Each row is followed by its class number.
[  25  -57  104  -61   29    3   22 -123  -59 -112  -48  -31   33  -51
  -51   18  -22 -119  -16   28  -13   13   61   11  -66   66   76  -87
  -14   25    6   17    1]  6
[-250  -60  136    9  106  -35   42  106   20 -160    3   84  -43   50
   93   54   21  -71   -2   13 -161  -12    0  -13   50   20   11  -61
   99  -53  -16   17  -36]  2
[ 506  191 -170   11  220 -339 -378   12  193  353  140 -106  380 -261
    1   71   57 -218 -260  294  311  -99   73  103  249 -463 -156 -224
    1  448   89 -349  -74]  9
[  26 -139  116  -55   48  -16   36  -94  -55 -120   -3  -66   45  -77
   29   96    4  -69  -51   31  -95   27   63  -31    2   54   74 -125
   35   43  -16  -10  -17]  9
[-206  -53   81  -31  126  -54   41  118  -95 -298   74   31  -49   11
   57  131   58  -63 -123  -34  -31  -60  -47  -18   30   17  -20   97
  111   35   23    8   36]  5
[-489  169  285  147 -280  157   17   12  261   -9  428 -121   85    9
  -68  -40  205 -230  458 -164 -786  -39  -56  -63  325 -316  -39    2
  206  152 -150 -116  165]  0
[-220  -77   21  -35   43   76    7  154 -126 -177  -92  106 -220   87
  -95   26   24 -103  -41  -24  -86  -35  -47  127 -137   75   61  -40
  -69  -56   12  109  -94]  8
[-134  -89 -326  123 -291 -280   -2   72    7 -430    6   41 -253  -76
   51   93 -100  116 -632   18 -152   39 -111  -96 -326  567  -20  484
  102   20 -272  121 -518]  3
[   2  132 -187  168  269  225 -120 -273 -104 -131  266   19   46 -242
  562  195  -80  228 -168   35  420   91 -123  148  326 -372  171 -299
 -189  148  -13 -264  456]  1
[  -8  -76   82  -18   15   23   28  -58  -60 -105  -34  -66   26  -89
   -2   64   -2  -75  -19   19  -83   56   54  -20  -45   28   59 -131
    7   45  -23   44   12]  8
[-314 -114   90   32   12   96   34  152   50 -257   38   18  -75   26
   75   52  105 -118 -104   83 -224  -42   29   57   39  -29  -53  -79
  171   39  -32   34 -131]  7
[ -32 -112  122  -81  -15   47   44  -81  -66 -145  -37  -55   50 -109
  -30   89  109 -112  -53   35 -143   10   64   -5  -77   -2   27 -121
   97   71   -7  -14    4]  10
[-217  -63  100  -58   52  -20  -54  244  -34 -103   33   76 -109  129
   83   88  -70 -116  -92   68   -7 -124  -26  103   25   76   25  -12
   -1  -25  -47   15 -177]  8
[  39 -502   82  -78   20 -521   28  388  -96 -199  406 -155 -379   69
  242 -217 -282 -234  564 -254  121   85  -12 -335  -37  145  -61  100
  -14 -358  -45   31 -405]  6
[  13  -45   77  -50   21   66   39 -127  -55  -33  -47  -23   24 -110
   10   -7  -52  -12  -19    8  -61   29   62    6  -11   29  124 -111
  -13   21   -1  -10    6]  7
[-257   32 -128  -36  100    7 -101  104  -51  -91  -92  119 -107  135
  251  110   69  -73   41    4  -68  -45  -46  207  -38   47   52   78
  -60 -132  -98  118   28]  7
[  58  181  254  293  -86   34 -308   35  -32   90  -94 -157   34   39
 -134   22  368 -441 -348   37 -177 -441  110  308 -311   91 -108  145
  -51  -99  -62  121 -165]  9
[ -19  -26 -263   56 -214 -102  -39  127   99 -504  142  168 -301 -129
   37  101  -93  -32 -210   82 -433 -289 -108  -23 -177  -79   93  -96
   92   39 -342   23 -547]  1
[-180  -93  -61  -73  -90    9   19  110  -43  -64  -91  -41  -74  -36
   61   22   26  -31  -16   30  -33   22   -8   23  -32   95   61   -1
    8 -116  -63   50  -86]  2
[ -41  -56  111  -64    8   42    5 -116  -36 -139  -16  -48   60  -81
   86   86  103  -72  -32   54 -113  -37   25   35  -46   -8   89 -110
   -8   64  -31    6   47]  1
[  44  -42  134  -47   47    6   28 -141  -29 -155   -9  -17   30  -61
   29   37    8  -73  -36   54  -40   22   37   15   22  -34   80 -122
    9   72   -3   -6   16]  6
[  30  -53   72   -9   18   30   23 -104  -34 -103  -70  -34   43   -1
  -60   49    6  -85  -54   41  -83  -11   33   44  -68    2   46  -68
    2   45   -8  -10   17]  5
[   7  -64  135  -43   -4   12   32 -101  -16 -127  -16  -10   28  -77
   16   39    8  -33  -33   18  -49   17   30  -50  -70   11   67 -145
   23   25   -8   22   -7]  4
[-220  -23   41  -15   71   48   34  132   42  -60  -81   91 -129  140
   71   77   13    8 -145   58 -110  -61  -99  128   58   25  -37   88
   39   29  -10  -36  -88]  10
[ 140 -547  105 -161  251 -410   14  123 -226 -143  147  -47  -82 -126
  602   25 -220 -155   90   20  149 -164   13 -113 -130  295  226 -167
 -205 -293 -156  -67 -158]  0
[  -8  -61   65  -46   26   54    8 -136  -33 -105  -47  -31   83  -87
    3   59    5  -57  -92   21 -103   38   29   25  -34   22   82  -50
   22   50  -11    1   58]  5
[  49 -105  104  -63   25   29   21  -62  -54  -63   -5  -47   30  -68
   67   54  -37  -48  -20   58   13   10   46  -16  -30   17   67 -143
   45   68  -23   34    2]  0
[-207   14  -10  -59   35   59   37  111  -59 -146 -189   86 -176   95
   -2   51   37  -43   17  -56   83  -38  -19   81  -91  149   20   83
  -21  -91   -1  169  -17]  4
[-706 -395 -482  112   23  -95   66  432  137   51 -107  106 -234  120
 -352 -206 -151 -153  262   30 -452   45  -24 -106   -8  275 -266 -112
 -102 -357   91  -80 -229]  4
[ -20  -67   66  -71   18   37   20  -82  -57  -60  -27  -96   31 -114
   44   90   34  -18  -69   41  -34    1   34    8    5  -32   60 -138
  -16   73   -3  -39   43]  4
[-317   18  -84  -16   50   59   11  101   35 -120 -127   62 -114   24
  225  132   86   71  -98   73   51   13  -85  118   54   45   -9   82
   11   58  -10  130   21]  9
[-231 -142   41  -47  137   44   12   67  -32  -88   33  -22    9   -9
   75  105   56   -7  -24    0  -47   23  -27   23  154   31   55  -50
   13  158   32  -93   47]  1
[ 717   59   55   53   31 -139  135  158  132   83  -69  -61 -163 -390
  657   -6 -311 -231  299  221  398 -314  217   73  -68  -25  192  -95
 -431 -187 -120  382 -190]  1
[-306 -148  -54  -20  104  -16   14  215  -63  -70 -114   44  -56   70
  -26  115   44  -98   -8   -9 -202   44  -24   62   18  114  -50  132
  164  -39   23   10  -20]  5
[ -43  -79   94  -51   66   36   51  -69  -38  -90  -44  -12   80    7
   20   47  -61  -55  -34   41  -73   -4   42   -9  -47   -7   99 -109
   41   14  -26    7   17]  0
[ -56  -82  107   10   33   29   36  -45  -32 -115  -37  -33   43  -43
  -48   43   47  -66  -91   78  -65    2   28   -6  -35  -53    9 -141
   70   82   42  -27    2]  0
[  -2  -63   88  -48   10   51   19 -105  -29  -95  -43  -13  -10  -39
  -12   31   24  -66  -44   65 -114   60    9   33  -42   13   44 -113
   27    7   11   24   17]  2
[ 262  -29  -58  203  280 -159  -65  120 -154  -34  234 -267  -72   -1
  392  184 -288  155 -355  -34  241   -3  102  -88  267 -234  -35 -369
 -153  -49 -262 -176    5]  3
[-196 -183  -60 -209 -257 -101  162  -50   68 -899   25  397 -201  358
   -8   -8  533  -75  385  -78  -34  111 -311 -136 -508  129 -154  239
  165 -355   67  275  -30]  6
[-344 -231  145  -92  -33   80   42  112  -47 -221   33    4  -21   95
  -43   10   80  -96   63  -50 -106   -1    6   -8   62   17   75  -34
   35  -69   43  -61  -71]  9
[ -48 -100  105  -60   16   49   49 -113  -36 -104  -34  -52   21  -94
  -36   32   -3  -83  -72   48  -80   35   31   -7  -64   37   29 -120
   40   45   33  -21   20]  0
[ -61  -63   78   -4   21   24   50  -33  -67 -108    4  -44   -3  -92
   15  -11   -5  -41  -49   33    1   21   45   -6  -29  -36   76 -131
    0   56   11  -31    8]  1
[  36  -71   70  -44   13   12   20  -60  -45  -64  -39  -55   33  -66
  -18   48    0  -31  -84   48  -46   64   41   -6  -16  -29   48 -115
   15   64    7   -6    7]  4
[ -23  -50   66  -37    7    7    8 -113  -27  -71  -38  -47   82  -66
   41   89  -36  -19  -94   64  -48   13   43  -13  -30   10   43  -55
   37   50    0  -32    8]  0
[ -69  -70   80  -39   78   28   80  -39  -32  -91  -94  -30   29  -27
   -7   17  -31  -70  -17   63  -50  -25   37  -12  -58   42   47 -117
    9  -31   19   28   27]  1
[-203 -102   12  -54  -55   43   10   79  -19  -84   64  -83  -41   39
  102   67   21   11    0   36 -118   12  -43   12  194  -13   -7  -45
   55   10  -67 -105   -4]  7
[-190  -95  -40 -243 -148  203  -12  510 -194    9 -202 -209   25 -170
  163  159  -37 -291 -100  124  131   27  158  117 -244 -245 -144 -156
   10 -242  -66  103  133]  6
[ 124 -245  552  156  316 -192  210  347  -33 -300  420 -278 -301  120
  -16  -97  186 -266  210 -346 -129 -378 -151 -192  377 -277 -112  -84
  -98  117   10 -328   25]  4
[-173   78  -57   37 -105  176  -81  133   24   22  -39   51 -162  106
   64  134  -73   51 -115   11  -99    2  -84  167   12    5  -16    2
 -148    5 -100    0  -42]  8
[ 376  -14 -100  195  -98 -164 -124  423  163  502   -8   21   15  -23
  464 -111 -324  114 -398  272  268   73  147  170 -100 -193  -53   87
 -141   85 -150  -81 -411]  10
[ -64  -91   88  -46   -2   68   37  -51  -25  -91 -107  -25   15  -57
   -4   56   21  -91  -33   52  -97   17   46   20 -116    8   32 -119
   23   33   -2   53  -15]  10
[  32 -110  125  -27   14  -36   30 -122  -33 -133   13  -83   49  -62
   46   -2   73  -63  -12   30  -53   41   35  -30   22  -37   75 -120
   40   15  -10  -61    4]  2
[ -30 -153  112  -35   62    8   61 -109  -41 -110   10  -74   28  -84
   29   12  -33  -36  -13   25  -81   26   47  -63   37   24   56 -142
   71   15    7  -40   11]  4
[-283 -135   60  -83    6   36   74  200   25 -238  -73  117 -154  140
  -48   59   85 -133 -103   88 -140  -63  -22  101 -164  169  -58   19
   27  -20   17   91 -202]  8
[  -7  -73   65  -27   -1  -16   25  -69  -47  -54  -20  -76   37  -54
    9   45   41  -48   -8   73  -53   24   25  -12  -10    9   53 -133
   14   40  -10   -6   18]  2
[  56  -46   72  -34  -17  -16  -28 -123  -18  -20    3 -105  105  -84
   54   35   46  -62  -30   68  -34   21   25   -3    3  -96   38 -161
   11   74  -36  -62   61]  0
[ 576 -177  618   16  212  -19   74  278 -146 -258  241  -45   -2   87
 -462   12  275 -260 -151 -179  227 -373  -10 -161 -307 -375  -66 -303
   73  248  216 -258 -227]  2
[  79   -7   80  -32  -34   29    2 -122  -45  -52  -30   -7   31  -74
    7   53  -19  -53  -46   34  -27   47   30   24  -65  -17  104 -108
  -11   41  -33    7  -11]  10
[-137 -181  117 -102  173  -68  122  182 -131 -337  -76   56  -21  -32
  -28   19  112 -118  -65  -68    0  -51   58  -86  -27   22   75  -12
   59 -109   67   77  -25]  4
[ -29  -49   43  -13  -52   40   10  -92  -22 -101  -34  -55   44  -66
   28   65   44  -47  -46   46  -74   56   29    6  -46  -60   18 -134
   15   56  -38  -35   56]  0
[  -8  -57  100  -84   34   34   62 -136  -12 -185  -42  -33   12  -67
   18   45    2 -101  -63   65  -50    6   58   25  -29  -10   54  -96
   54   41    4    9  -12]  0
[-353 -112  -48  -35   50  -66  -34   35  -65 -342  -24  144 -118    6
   80   91   10  -38  -54  -54 -165   30  -52  -10  -11  171   40  114
   69  -63  -38   59  -65]  6
[-156  -51  168  117   81  -81   41  185  -80 -117 -128  -23  -75   55
  -22   58   -3 -120 -112   57 -114 -108   48  -31   -6   96  -95    6
  127  -86   -2   76  -45]  2
[-109 -206   83  -18   34    6   62  131  -71 -210  -38   27  -93    0
   37   42  138  -66  -54   30 -165  -59  -25   10    3   89   19  -20
   65   -5  -15   19  -59]  1
[-230 -156  126 -106   89    4   56  119  -32 -170   -9  -85  -77  101
  149   14   71 -111   36  -45 -118   34  -44   21  150   67   -4   84
   12  -68  -35   82  106]  4
[ -69  -31   73  -33    6   57   24 -118  -23 -104  -45  -40   55  -73
   54   35   56  -86   35   53  -89   10   48   48  -24  -65   65 -117
    0   79  -26    8   83]  6
[  22 -118  123  -38   16    8   44  -90  -45 -109    3 -103   48  -73
    7   74   26  -65  -76   51  -92  -20   51  -19   -1  -14   59 -135
   46   42  -14  -47  -34]  9
[-338  -81  481 -350  230 -106  -78  217 -119 -483  114  -77 -120   -2
  409  131  206 -588   84   48 -342 -388  255  261  184 -190  131 -195
   90   17 -231  172  -92]  7
[-269 -540   79 -193 -126 -145  -27  223   98  -43   37   72  243   27
  164  -89 -142  -79  217   49 -611   95   29 -181   38 -188   81 -193
    4  -28 -149 -328 -113]  7
[-234   61 -346  -41  258  149  -30   35   -2 -197 -286  -31  346  305
 -453  -21 -196  -32 -790   20 -340  -93 -118  -82 -261   63 -135   85
   89 -390 -123   53  110]  8
[-258  -81  115  -11   47   40   82  221  -12 -122 -107   78 -125  159
 -108   95   -1  -74   36    1  -41  -21    1    7  -15  159  -97   45
  146  -35   64   98  -87]  5
